Below are the code and all the weights of a small trained network. Each question names an input and a target symbol and asks about switching units off, where a switched-off unit gives its printed mean instead of its output.

import numpy as np


def w(rows, s, z=0):
    codes = np.array(rows[::2]) - 128.0
    scale = np.full(codes.shape[1], s)
    scale[-1] = z or s
    return codes * scale


def f(y):
    return y / 2 * (1 + np.tanh(0.7978845608 * (y + 0.044715 * y**3)))


def softmax(a):
    e = np.exp(a - a.max(-1, keepdims=True))
    return e / e.sum(-1, keepdims=True)


def log_softmax(a):
    a = a - a.max(-1, keepdims=True)
    return a - np.log(np.exp(a).sum(-1, keepdims=True))


def net(x, mask):
    ids = ['ΠΦΨαελμτ'.index(c) for c in x.split()]
    T = len(ids)
    res = E[ids] + P[:T]
    u = 0
    for l in range(3):
        r = res
        for j in range(2):
            rows = slice(3 * j, 3 * j + 3)
            q, k, v = (r @ M[l][rows].T for M in (Q, K, V))
            z = softmax(np.where(np.tri(T) > 0, q @ k.T / 3**0.5, -1e9)) @ v
            o = O[l][rows]
            res = res + np.where(mask[u + j], z, o[:, -1]) @ o[:, :-1]
        u += 2
        y = f(res @ A[l][:, :-1].T + A[l][:, -1])
        res = res + np.where(mask[u : u + 4], y, B[l][:, -1]) @ B[l][:, :-1]
        u += 4
    return log_softmax(res[-1] @ U[:, :-1].T + U[:, -1])


Q, K, V, O, A, B = {}, {}, {}, {}, {}, {}
E = w([
[99,155,120],'Π',
[110,176,66],'Φ',
[98,100,101],'Ψ',
[151,87,160],'α',
[163,122,97],'ε',
[190,210,125],'λ',
[126,101,251],'μ',
[82,91,172],'τ',
],0.018)
P = w([
[154,159,109],'0',
[38,109,80],'1',
[59,145,96],'2',
[41,136,81],'3',
[6,93,66],'4',
[3,138,83],'5',
],0.0037)
Q[0] = w([
[140,129,62],'0.h0',
[117,226,120],'0.h0',
[210,122,91],'0.h0',
[43,16,143],'0.h1',
[115,209,97],'0.h1',
[55,2,169],'0.h1',
],0.009)
K[0] = w([
[97,174,134],'0.h0',
[144,168,139],'0.h0',
[119,192,72],'0.h0',
[56,87,135],'0.h1',
[141,169,42],'0.h1',
[40,2,198],'0.h1',
],0.013)
V[0] = w([
[142,158,192],'0.h0',
[181,46,133],'0.h0',
[178,120,53],'0.h0',
[2,78,197],'0.h1',
[75,167,172],'0.h1',
[125,170,189],'0.h1',
],0.0073)
O[0] = w([
[146,123,76,176],'0.h0',
[66,119,87,86],'0.h0',
[72,193,147,47],'0.h0',
[254,67,99,253],'0.h1',
[152,137,175,223],'0.h1',
[174,138,126,204],'0.h1',
],0.009,0.0014)
A[0] = w([
[204,43,60,187],'0.n0',
[245,78,180,1],'0.n1',
[253,90,164,16],'0.n2',
[130,22,75,210],'0.n3',
],0.0061,0.0047)
B[0] = w([
[150,153,103,254],'0.n0',
[144,75,102,196],'0.n1',
[101,2,59,192],'0.n2',
[180,192,110,242],'0.n3',
],0.007,0.0045)
Q[1] = w([
[182,126,254],'1.h0',
[67,187,178],'1.h0',
[124,72,95],'1.h0',
[140,181,111],'1.h1',
[183,150,139],'1.h1',
[68,52,180],'1.h1',
],0.0069)
K[1] = w([
[135,122,203],'1.h0',
[77,168,195],'1.h0',
[150,41,148],'1.h0',
[67,142,60],'1.h1',
[225,155,176],'1.h1',
[195,2,122],'1.h1',
],0.007)
V[1] = w([
[41,145,137],'1.h0',
[137,244,145],'1.h0',
[109,142,52],'1.h0',
[108,153,55],'1.h1',
[3,60,125],'1.h1',
[126,102,202],'1.h1',
],0.0075)
O[1] = w([
[246,4,11,5],'1.h0',
[203,76,110,27],'1.h0',
[35,134,97,149],'1.h0',
[93,247,27,175],'1.h1',
[54,57,72,64],'1.h1',
[84,29,192,69],'1.h1',
],0.0032)
A[1] = w([
[236,194,149,80],'1.n0',
[183,97,126,2],'1.n1',
[124,202,1,158],'1.n2',
[161,87,104,41],'1.n3',
],0.0091,0.004)
B[1] = w([
[127,233,231,156],'1.n0',
[72,74,245,132],'1.n1',
[2,100,147,255],'1.n2',
[71,162,164,128],'1.n3',
],0.0068,0.0085)
Q[2] = w([
[193,15,73],'2.h0',
[175,167,152],'2.h0',
[252,165,173],'2.h0',
[208,169,139],'2.h1',
[68,133,100],'2.h1',
[253,115,183],'2.h1',
],0.0064)
K[2] = w([
[158,75,67],'2.h0',
[164,167,90],'2.h0',
[170,1,90],'2.h0',
[94,149,106],'2.h1',
[237,143,128],'2.h1',
[76,93,95],'2.h1',
],0.0069)
V[2] = w([
[109,1,86],'2.h0',
[31,101,195],'2.h0',
[71,169,237],'2.h0',
[146,49,83],'2.h1',
[245,239,48],'2.h1',
[63,55,239],'2.h1',
],0.005)
O[2] = w([
[96,192,55,71],'2.h0',
[168,101,253,254],'2.h0',
[120,86,206,250],'2.h0',
[151,185,132,90],'2.h1',
[181,73,122,10],'2.h1',
[128,114,225,210],'2.h1',
],0.0053,0.0034)
A[2] = w([
[23,161,144,108],'2.n0',
[23,70,3,171],'2.n1',
[214,154,119,254],'2.n2',
[237,38,177,43],'2.n3',
],0.0065,0.0075)
B[2] = w([
[107,141,143,233],'2.n0',
[101,78,86,253],'2.n1',
[236,86,43,210],'2.n2',
[2,131,113,176],'2.n3',
],0.0082,0.0057)
U = w([
[115,119,134,101],'Π',
[8,125,116,45],'Φ',
[134,182,146,138],'Ψ',
[255,129,86,254],'α',
[119,126,70,123],'ε',
[103,237,253,97],'λ',
[110,12,255,45],'μ',
[111,138,102,111],'τ',
],0.0068,0.0062)

Each question gives the input, a string of symbols that net reads in full, and the target symbol t.
The units are the heads (3 rows each of Q, K, V and O) and the neurons (one row each of A and B). Each row of codes is followed by its name. A weight is (code - 128) times the scale printed after its matrix; where a second scale follows, it is the last column's (O, A, B and U).
mask holds one flag per unit, layer by layer, with each layer's heads first. A switched-off unit (its flag False) gives its mean, the last column of its rows in O or B, instead of its output. The means were averaged over made-up inputs and are rounded, as every weight is.
A unit's drop is (log p(t) with every unit on - log p(t) with that unit switched off) / (log p(t) with every unit on - log p(t) with every unit switched off).
unit that matters most: the unit with the biggest drop
top k neurons: the k neurons with the biggest drops, biggest first
top k neurons in layer l: the k neurons of layer l with the biggest drops, biggest first
which heads matter: for each layer, one digit per head in row order, 1 if its drop is at least 0.15 and else 0, layers parted by /
drop of u: that unit's drop, to one decimal
input Π Φ Π, target α: top 4 neurons	(1.n2 0.n2 2.n3 1.n1)
input λ τ λ α ε ε, target μ: unit that matters most	2.h0
input Φ λ Ψ ε Φ α, target α: which heads matter	00 / 10 / 00
input μ Π τ ε, target λ: top 4 neurons	(1.n0 0.n2 0.n1 2.n1)
input Π τ ε Ψ, target α: which heads matter	01 / 00 / 00
input λ Φ ε, target μ: top 3 neurons	(1.n0 1.n2 0.n2)
input μ Φ τ Φ, target Φ: top 2 neurons in layer 1	(1.n2 1.n0)
input τ ε Ψ, target α: top 2 neurons in layer 2	(2.n3 2.n2)
input λ Φ Π, target μ: top 3 neurons	(1.n0 0.n2 1.n2)
input α Π α ε Φ, target Φ: which heads matter	01 / 00 / 00
input τ Π Π Φ Ψ Π, target α: top 3 neurons in layer 1	(1.n2 1.n1 1.n3)
input τ μ μ λ ε Π, target λ: drop of 0.n1	0.2
input ε τ ε, target Φ: drop of 0.n0	-0.1
input λ μ μ α Π Π, target λ: top 2 neurons in layer 1	(1.n2 1.n1)
input λ ε α τ ε α, target α: drop of 0.n2	0.0
input Ψ ε μ Φ λ, target λ: top 2 neurons in layer 1	(1.n2 1.n0)
input λ μ α α τ, target α: top neuron in layer 0	(0.n3)
input μ μ ε, target λ: top 2 neurons in layer 0	(0.n2 0.n1)
